Below are the code and all the weights of a small trained network. Each question names an input and a class and asks about switching units off, where a switched-off unit gives its printed mean instead of its output.

import numpy as np


def w(rows, s, z=0):
    codes = np.array(rows[::2]) - 128.0
    scale = np.full(codes.shape[1], s)
    scale[-1] = z or s
    return codes * scale


def norm(h):
    return h / np.sqrt((h * h).mean(-1, keepdims=True) + 1e-5)


def f(y):
    return y / 2 * (1 + np.tanh(0.7978845608 * (y + 0.044715 * y**3)))


def log_softmax(a):
    a = a - a.max(-1, keepdims=True)
    return a - np.log(np.exp(a).sum(-1, keepdims=True))


def net(x, mask):
    res = np.array(x, float).reshape(1, 8) / 4 @ E
    u = 0
    for l in range(4):
        y = f(norm(res) @ A[l][:, :-1].T + A[l][:, -1])
        res = res + np.where(mask[u : u + 6], y, B[l][:, -1]) @ B[l][:, :-1]
        u += 6
    return log_softmax(norm(res)[-1] @ U[:, :-1].T + U[:, -1])


A, B = {}, {}
E = w([
[127,128,131,124,127,125,125],'x0',
[114,54,107,85,41,217,128],'x1',
[127,125,132,125,126,123,125],'x2',
[128,123,132,127,127,126,126],'x3',
[157,27,3,101,131,94,107],'x4',
[127,130,127,129,129,130,128],'x5',
[129,129,128,126,127,126,128],'x6',
[73,118,160,88,155,160,193],'x7',
],0.0064)
A[0] = w([
[114,60,92,77,255,80,200,87],'L0N1',
[139,130,132,160,189,122,145,146],'L0N2',
[137,147,145,137,103,189,147,64],'L0N3',
[117,142,188,190,165,118,138,49],'L0N4',
[94,73,114,105,192,95,231,5],'L0N5',
[174,157,109,157,99,121,81,146],'L0N6',
],0.0074,0.0033)
B[0] = w([
[12,112,118,254,131,17,169,252],'L0N1',
[141,131,116,88,180,104,97,171],'L0N2',
[53,120,152,104,61,88,88,153],'L0N3',
[196,157,103,30,100,108,169,188],'L0N4',
[30,146,147,136,150,93,108,171],'L0N5',
[147,125,176,166,124,169,116,180],'L0N6',
],0.0068,0.0036)
A[1] = w([
[214,122,157,86,94,146,221,101],'L1N1',
[54,41,208,99,152,204,184,61],'L1N2',
[156,72,123,110,179,125,65,185],'L1N3',
[13,109,112,53,159,115,255,252],'L1N4',
[32,114,141,246,185,77,115,22],'L1N5',
[65,136,200,96,106,150,98,188],'L1N6',
],0.0069,0.0023)
B[1] = w([
[151,122,102,163,192,130,80,145],'L1N1',
[143,254,141,82,103,190,141,187],'L1N2',
[138,188,70,121,156,103,165,147],'L1N3',
[111,148,229,109,128,165,180,254],'L1N4',
[212,179,96,123,80,127,99,204],'L1N5',
[133,183,94,152,126,233,105,195],'L1N6',
],0.0076,0.006)
A[2] = w([
[115,168,194,137,93,149,232,62],'L2N1',
[195,123,12,122,100,111,144,49],'L2N2',
[85,65,203,1,179,163,218,185],'L2N3',
[104,87,64,174,61,145,71,3],'L2N4',
[37,120,90,173,192,132,96,28],'L2N5',
[143,166,65,103,224,62,126,188],'L2N6',
],0.0076,0.0033)
B[2] = w([
[181,52,25,91,162,103,151,254],'L2N1',
[173,108,60,71,115,122,109,202],'L2N2',
[209,154,57,113,162,36,237,245],'L2N3',
[73,104,254,117,130,187,108,159],'L2N4',
[99,150,246,186,127,99,82,112],'L2N5',
[112,147,162,233,95,130,158,245],'L2N6',
],0.0077,0.0044)
A[3] = w([
[115,140,56,112,79,79,192,158],'L3N1',
[72,196,176,125,83,199,157,146],'L3N2',
[205,63,91,70,109,149,90,167],'L3N3',
[198,253,205,174,234,107,99,6],'L3N4',
[161,182,31,163,121,54,106,2],'L3N5',
[109,200,196,215,191,97,88,3],'L3N6',
],0.007,0.0034)
B[3] = w([
[145,123,172,67,193,140,115,241],'L3N1',
[131,109,196,237,79,80,64,220],'L3N2',
[42,129,119,113,151,118,93,194],'L3N3',
[78,2,57,41,134,122,116,255],'L3N4',
[208,182,162,152,152,156,105,194],'L3N5',
[64,137,117,76,93,220,89,197],'L3N6',
],0.0094,0.0044)
U = w([
[75,55,45,55,117,169,10,246],'0',
[140,122,89,42,201,73,233,247],'1',
[208,165,58,206,191,36,40,113],'2',
[23,183,170,219,138,17,169,122],'3',
[90,125,212,210,35,185,16,48],'4',
[132,235,210,92,50,232,184,2],'5',
],0.012,0.004)

Each question gives the input, the list of numbers given to net, and the class t.
The units are the neurons (one row each of A and B). Each row of codes is followed by its name. A weight is (code - 128) times the scale printed after its matrix; where a second scale follows, it is the last column's (A, B and U).
mask holds one flag per neuron, layer by layer. A switched-off neuron (its flag False) gives its mean, the last column of its row in B, instead of its output. The means were averaged over made-up inputs and are rounded, as every weight is.
A unit's drop is (log p(t) with every unit on - log p(t) with that unit switched off) / (log p(t) with every unit on - log p(t) with every unit switched off).
The circuit of an input: a set's keep is (log p(t) with only the set's units on - log p(t) with every unit switched off) / (log p(t) with every unit on - log p(t) with every unit switched off). Starting from the 12 units with the biggest drops (on a tie, the unit counted first), units are removed one at a time, each time the one whose removal leaves the highest keep (on an exact tie, the one counted first), for as long as the keep stays at least 0.8.
units of the circuit, in order: the units of the circuit, biggest drop first
unit that matters most: the unit with the biggest drop
k most important neurons: the k neurons with the biggest drops, biggest first
top k neurons in layer l: the k neurons of layer l with the biggest drops, biggest first
drop when u is switched off: that unit's drop, to one decimal
input [-7,-2,5,0,5,7,2,7], class 3: units of the circuit, in order => (L0N1)
input [3,8,2,4,-1,-6,-1,1], class 5: 3 most important neurons => (L3N4, L1N2, L2N3)
input [5,6,-7,1,6,2,-1,1], class 1: units of the circuit, in order => (L2N3, L1N5)
input [-4,-8,-8,-3,-4,-7,-5,-8], class 0: 2 most important neurons => (L3N4, L3N6)
input [0,0,-8,0,-3,8,2,5], class 1: 3 most important neurons => (L2N3, L2N1, L0N4)
input [1,-7,-2,5,2,-5,-1,1], class 3: 2 most important neurons => (L2N6, L0N1)
input [-3,0,5,5,8,-5,6,8], class 3: 2 most important neurons => (L0N1, L0N5)
input [7,5,-1,-8,0,5,1,0], class 4: top 2 neurons in layer 1 => (L1N4, L1N6)
input [4,1,0,4,-4,-6,-2,-1], class 4: top 2 neurons in layer 0 => (L0N3, L0N1)
input [3,3,-8,3,-6,3,8,0], class 4: 2 most important neurons => (L1N6, L3N2)
input [-6,-2,5,0,1,-3,-8,0], class 2: 3 most important neurons => (L1N5, L3N5, L2N4)
input [6,0,3,-8,-2,-2,-3,-5], class 0: 2 most important neurons => (L3N4, L2N6)
input [6,-8,1,-5,-2,-7,2,-3], class 0: top 2 neurons in layer 3 => (L3N4, L3N6)
input [-8,4,0,4,-7,8,7,-2], class 4: unit that matters most => L3N2
input [-1,-4,-5,-1,-1,4,-1,-1], class 0: 4 most important neurons => (L3N4, L1N4, L2N3, L3N6)
input [1,2,3,-1,-8,3,5,-7], class 4: 2 most important neurons => (L2N3, L3N2)
input [-4,0,-1,-8,-2,1,0,-8], class 0: 3 most important neurons => (L3N4, L2N6, L0N1)
input [-2,-4,-8,4,-8,8,1,-1], class 0: 2 most important neurons => (L3N4, L1N4)
input [7,0,7,8,6,8,-7,0], class 2: 2 most important neurons => (L1N5, L3N4)
input [-5,2,-4,8,-7,2,-8,-1], class 4: units of the circuit, in order => (L3N2)
input [-5,-2,1,8,-8,-7,-6,8], class 1: 2 most important neurons => (L2N3, L2N1)
input [4,-1,6,-7,-6,-8,-4,1], class 1: top 2 neurons in layer 0 => (L0N4, L0N6)
input [-2,0,8,-7,7,8,-4,-1], class 2: top 2 neurons in layer 1 => (L1N3, L1N5)
input [-6,7,-5,4,-7,-6,0,-7], class 4: drop when L3N2 is switched off => 0.1
input [-3,-2,-3,-2,-6,5,-8,-5], class 0: drop when L3N4 is switched off => 0.3
input [-2,-5,3,-1,4,1,0,6], class 3: drop when L0N1 is switched off => 0.9
input [-4,-1,-4,0,-1,0,-4,-5], class 0: most important neuron => (L0N6)
input [-2,-5,8,2,1,2,0,5], class 3: drop when L0N1 is switched off => 1.8
